Below is a small trained network, with its code and all its weights. Each question gives an input and a class and asks what happens when units are switched off, that is, made to give their printed mean instead of their output.

import numpy as np


def w(rows, s, z=0):
    codes = np.array(rows[::2]) - 128.0
    scale = np.full(codes.shape[1], s)
    scale[-1] = z or s
    return codes * scale


def f(y):
    return np.maximum(y, 0)


def log_softmax(a):
    a = a - a.max(-1, keepdims=True)
    return a - np.log(np.exp(a).sum(-1, keepdims=True))


def net(x, mask):
    res = np.array(x, float).reshape(1, 7) / 4 @ E
    y = f(res @ A[0][:, :-1].T + A[0][:, -1])
    res = res + np.where(mask, y, B[0][:, -1]) @ B[0][:, :-1]
    return log_softmax(res[-1] @ U[:, :-1].T + U[:, -1])


A, B = {}, {}
E = w([
[227,231,226,74,116,127,201,149,60,166,81,168],'x0',
[143,34,92,92,58,187,139,157,118,101,167,177],'x1',
[152,112,72,97,121,89,60,130,22,55,206,38],'x2',
[102,154,109,200,153,53,171,255,160,82,135,78],'x3',
[132,146,162,216,211,62,41,123,131,168,62,138],'x4',
[40,212,141,31,100,103,105,174,121,144,133,72],'x5',
[141,166,141,117,50,65,25,117,156,61,50,138],'x6',
],0.0062)
A[0] = w([
[139,125,166,176,182,179,182,130,171,214,107,176,196],'n0',
[158,220,221,167,137,75,139,145,163,176,58,171,215],'n1',
[155,165,152,40,103,201,164,77,39,175,186,136,143],'n2',
[75,99,65,98,52,153,176,207,133,64,191,88,169],'n3',
[111,127,104,231,232,101,151,146,130,198,183,96,163],'n4',
[149,216,150,112,130,50,73,154,91,69,85,60,191],'n5',
[104,150,254,124,122,169,135,105,187,188,27,195,141],'n6',
[182,44,114,218,130,133,81,86,170,105,139,166,190],'n7',
[152,115,108,62,107,205,162,92,57,148,208,134,171],'n8',
[46,67,52,133,82,99,126,186,185,62,150,87,167],'n9',
[173,239,211,118,110,80,142,151,105,124,54,160,154],'n10',
[168,193,134,91,83,108,144,163,78,117,115,138,230],'n11',
[62,129,118,153,126,81,19,38,152,126,66,74,175],'n12',
[117,43,46,86,96,176,94,115,116,99,197,100,252],'n13',
[202,13,97,153,100,160,111,78,127,88,116,197,119],'n14',
[107,147,192,131,102,169,164,69,186,196,57,220,165],'n15',
],0.0064,0.0041)
B[0] = w([
[173,94,85,134,197,130,233,151,132,215,83,136,219],'n0',
[208,220,180,141,139,64,162,197,149,166,15,110,238],'n1',
[168,90,226,3,73,127,200,52,57,223,176,66,214],'n2',
[70,65,149,117,94,187,109,169,225,62,202,51,239],'n3',
[108,64,72,198,236,69,186,172,48,150,133,85,208],'n4',
[112,207,197,114,122,9,41,130,94,43,98,55,230],'n5',
[163,203,68,64,136,161,192,177,224,220,33,196,221],'n6',
[170,105,43,217,119,145,110,76,82,55,68,191,207],'n7',
[157,41,199,70,71,170,170,40,74,173,188,65,220],'n8',
[28,128,50,176,98,185,60,182,203,103,193,121,229],'n9',
[229,229,212,126,69,80,138,199,129,97,36,122,226],'n10',
[154,140,234,112,54,112,128,132,106,80,128,64,209],'n11',
[56,214,31,91,188,48,47,38,112,143,151,157,209],'n12',
[95,42,135,110,48,218,88,68,142,91,211,124,255],'n13',
[239,101,81,208,22,231,96,64,51,43,90,231,205],'n14',
[182,179,73,76,148,185,211,100,199,213,53,215,222],'n15',
],0.0059,0.0092)
U = w([
[149,58,223,3,80,178,171,44,36,189,211,65,77],'0',
[209,68,70,211,70,199,86,61,42,45,110,247,165],'1',
[49,203,61,116,188,27,20,20,101,110,134,107,253],'2',
[30,71,87,154,104,189,101,204,246,59,224,66,122],'3',
[195,224,245,123,81,37,104,222,86,57,63,69,2],'4',
[36,142,91,68,92,138,28,215,164,210,127,209,35],'5',
[178,180,103,102,165,155,211,153,216,244,41,212,56],'6',
[118,64,98,224,253,62,205,210,22,168,144,69,222],'7',
],0.0064,0.0016)

Each question gives the input, the list of numbers given to net, and the class t.
The units are the neurons (one row each of A and B). Each row of codes is followed by its name. A weight is (code - 128) times the scale printed after its matrix; where a second scale follows, it is the last column's (A, B and U).
mask holds one flag per neuron, in row order. A switched-off neuron (its flag False) gives its mean, the last column of its row in B, instead of its output. The means were averaged over made-up inputs and are rounded, as every weight is.
A unit's drop is (log p(t) with every unit on - log p(t) with that unit switched off) / (log p(t) with every unit on - log p(t) with every unit switched off).
The circuit of an input: a set's keep is (log p(t) with only the set's units on - log p(t) with every unit switched off) / (log p(t) with every unit on - log p(t) with every unit switched off). Starting from the 12 units with the biggest drops (on a tie, the unit counted first), units are removed one at a time, each time the one whose removal leaves the highest keep (on an exact tie, the one counted first), for as long as the keep stays at least 0.8.
circuit, biggest first: the units of the circuit, biggest drop first
unit that matters most: the unit with the biggest drop
top k neurons: the k neurons with the biggest drops, biggest first
drop of u: that unit's drop, to one decimal
input [-1,2,-3,-1,-3,-5,-4], class 1: unit that matters most -> n14
input [-3,1,6,-3,-5,-1,6], class 3: circuit, biggest first -> [n3 n9]
input [-3,-8,0,6,1,3,-3], class 7: top 2 neurons -> [n4 n13]
input [0,-3,6,3,3,0,-3], class 2: circuit, biggest first -> [n5 n10]
input [-6,-1,2,0,5,2,-4], class 2: top 3 neurons -> [n12 n3 n0]
input [-2,-2,2,0,-8,0,0], class 3: top 2 neurons -> [n3 n9]
input [6,-4,1,2,2,-3,-7], class 7: top 2 neurons -> [n4 n15]
input [4,-1,1,8,-4,3,-8], class 7: top 4 neurons -> [n4 n13 n14 n15]
input [0,-3,8,5,-6,7,-7], class 3: top 2 neurons -> [n3 n9]
input [-2,4,3,6,2,-5,-5], class 3: top 2 neurons -> [n9 n3]
input [-3,-5,8,-3,-6,5,4], class 3: top 3 neurons -> [n3 n9 n13]
input [-2,4,3,0,-8,0,6], class 3: drop of n9 -> 0.2
input [4,1,0,7,-2,0,-8], class 7: drop of n4 -> 0.3
input [5,-2,-3,-6,-1,5,-5], class 6: drop of n9 -> 0.0
input [-2,-5,1,-1,6,0,1], class 2: circuit, biggest first -> [n12]
